[[ 19.7  -0.1   1.5   0.2 -19.1  21.0   0.0  27.8 -43.5 -12.7 -19.4 -11.0]
 [  0.3 -11.1   3.5 -15.5 -18.5  -0.4 -28.6  -1.3 -14.4  38.8   0.3  54.2]]
=>
[[  0.3 -11.1   3.5 -15.5 -18.5  -0.4 -28.6  -1.3 -14.4  38.8   0.3  54.2]
 [ 19.7  -0.1   1.5   0.2 -19.1  21.0   0.0  27.8 -43.5 -12.7 -19.4 -11.0]]

[[-19.6  16.5  -3.0  -9.0 -59.1 -56.4 -13.0   4.2  -5.3]
 [ 47.3  33.0 -31.9  20.6  34.9   1.1  -6.4  -3.6   3.2]
 [ -2.9  49.0  45.8  -6.5  13.8  26.0 -27.7 -10.0  -3.2]
 [-18.4  11.2 -14.0 -58.9 -13.4   2.2  48.0 -17.8  41.8]
 [ 32.9 -51.4  24.5  17.3  -8.3 -21.8  -3.9 -19.2  53.0]
 [-14.8 -38.0  21.8   7.3 -11.6  10.9 -22.7  23.5 -34.1]
 [-75.2 -23.3 -15.7  14.7  22.8   7.1  16.5  28.4  -2.1]
 [ 15.7 -33.0  12.2 -22.2 -32.7  30.3  30.3 -35.6 -34.8]]
=>
[[ 32.9 -51.4  24.5  17.3  -8.3 -21.8  -3.9 -19.2  53.0]
 [-14.8 -38.0  21.8   7.3 -11.6  10.9 -22.7  23.5 -34.1]
 [ 15.7 -33.0  12.2 -22.2 -32.7  30.3  30.3 -35.6 -34.8]
 [-75.2 -23.3 -15.7  14.7  22.8   7.1  16.5  28.4  -2.1]
 [-18.4  11.2 -14.0 -58.9 -13.4   2.2  48.0 -17.8  41.8]
 [-19.6  16.5  -3.0  -9.0 -59.1 -56.4 -13.0   4.2  -5.3]
 [ 47.3  33.0 -31.9  20.6  34.9   1.1  -6.4  -3.6   3.2]
 [ -2.9  49.0  45.8  -6.5  13.8  26.0 -27.7 -10.0  -3.2]]

[[  7.3 -13.5 -21.7 -36.0 -20.5 -42.8  17.7  -3.7 -38.7 -12.3  -2.1  -0.7]
 [ -5.2  -0.5  -0.4  23.6   3.7   7.5  -5.9   3.1   9.0  -3.8   1.2  35.3]
 [ -9.8 -11.6  -9.3  -6.8 -11.0 -22.6  18.3  -2.0 -18.5  -8.0  12.1  50.6]
 [-30.7  20.0   9.0   1.1  23.7  -8.1 -14.4  -5.1   4.4  17.6 -21.7  39.9]
 [-15.2 -39.5 -38.9 -23.8 -33.4 -70.4  13.3 -10.3 -48.8 -10.0 -17.5 -49.6]]
=>
[[-15.2 -39.5 -38.9 -23.8 -33.4 -70.4  13.3 -10.3 -48.8 -10.0 -17.5 -49.6]
 [  7.3 -13.5 -21.7 -36.0 -20.5 -42.8  17.7  -3.7 -38.7 -12.3  -2.1  -0.7]
 [ -9.8 -11.6  -9.3  -6.8 -11.0 -22.6  18.3  -2.0 -18.5  -8.0  12.1  50.6]
 [ -5.2  -0.5  -0.4  23.6   3.7   7.5  -5.9   3.1   9.0  -3.8   1.2  35.3]
 [-30.7  20.0   9.0   1.1  23.7  -8.1 -14.4  -5.1   4.4  17.6 -21.7  39.9]]

[[-18.7  21.0 -37.8  32.4   0.2]
 [ 10.5 -56.5   1.2 -55.3 -39.9]
 [ 13.4 -46.1   0.0 -51.6 -41.8]
 [ 10.9 -58.1  13.1 -47.4 -50.4]
 [-16.7 -15.2 -29.7  28.2 -25.1]
 [ -2.9 -37.7 -29.1 -22.4 -30.6]
 [-15.7 -55.2  -0.9  15.5 -15.9]]
=>
[[ 10.9 -58.1  13.1 -47.4 -50.4]
 [ 10.5 -56.5   1.2 -55.3 -39.9]
 [-15.7 -55.2  -0.9  15.5 -15.9]
 [ 13.4 -46.1   0.0 -51.6 -41.8]
 [ -2.9 -37.7 -29.1 -22.4 -30.6]
 [-16.7 -15.2 -29.7  28.2 -25.1]
 [-18.7  21.0 -37.8  32.4   0.2]]

[[-68.6 -69.4  51.0   9.5  -2.8]
 [-25.2 -49.7  15.3  25.0 -63.1]
 [-48.7 -55.7  35.8  17.4 -40.5]]
=>
[[-68.6 -69.4  51.0   9.5  -2.8]
 [-48.7 -55.7  35.8  17.4 -40.5]
 [-25.2 -49.7  15.3  25.0 -63.1]]

[[ 43.4  21.2  28.7  19.1 -19.7]
 [-22.2  -6.6 -65.9  30.3 -48.1]
 [ 19.9 -12.2 -33.8 -37.6  10.6]
 [-11.7   4.3   8.2 -20.8  41.5]]
=>
[[ 19.9 -12.2 -33.8 -37.6  10.6]
 [-22.2  -6.6 -65.9  30.3 -48.1]
 [-11.7   4.3   8.2 -20.8  41.5]
 [ 43.4  21.2  28.7  19.1 -19.7]]

[[ 50.7 -18.2 -27.9  20.6 -35.6  38.4]
 [-21.6  42.9  16.7 -16.9  -2.9 -19.9]
 [ 33.4   4.6  15.0  46.3 -19.2   4.3]
 [ -8.9  13.2 -46.9  -9.9  -5.8 -10.8]
 [-16.7  24.5 -17.6  -6.0 -31.9 -19.1]
 [-62.2   3.2 -19.4 -42.7   5.1  -9.7]
 [ -4.9  -6.2 -20.0 -12.8 -13.3   5.8]
 [ -4.2   5.6   4.3  15.9 -12.1 -22.1]
 [ 17.2 -12.6 -14.0  34.8 -15.4  12.8]
 [-17.7  26.8  15.1  32.7 -53.0  17.7]
 [-28.4  66.9 -18.9  18.5 -20.8 -32.0]
 [ 16.7 -11.1  31.1  21.8  -7.0   7.2]]
=>
[[ 50.7 -18.2 -27.9  20.6 -35.6  38.4]
 [ 17.2 -12.6 -14.0  34.8 -15.4  12.8]
 [ 16.7 -11.1  31.1  21.8  -7.0   7.2]
 [ -4.9  -6.2 -20.0 -12.8 -13.3   5.8]
 [-62.2   3.2 -19.4 -42.7   5.1  -9.7]
 [ 33.4   4.6  15.0  46.3 -19.2   4.3]
 [ -4.2   5.6   4.3  15.9 -12.1 -22.1]
 [ -8.9  13.2 -46.9  -9.9  -5.8 -10.8]
 [-16.7  24.5 -17.6  -6.0 -31.9 -19.1]
 [-17.7  26.8  15.1  32.7 -53.0  17.7]
 [-21.6  42.9  16.7 -16.9  -2.9 -19.9]
 [-28.4  66.9 -18.9  18.5 -20.8 -32.0]]
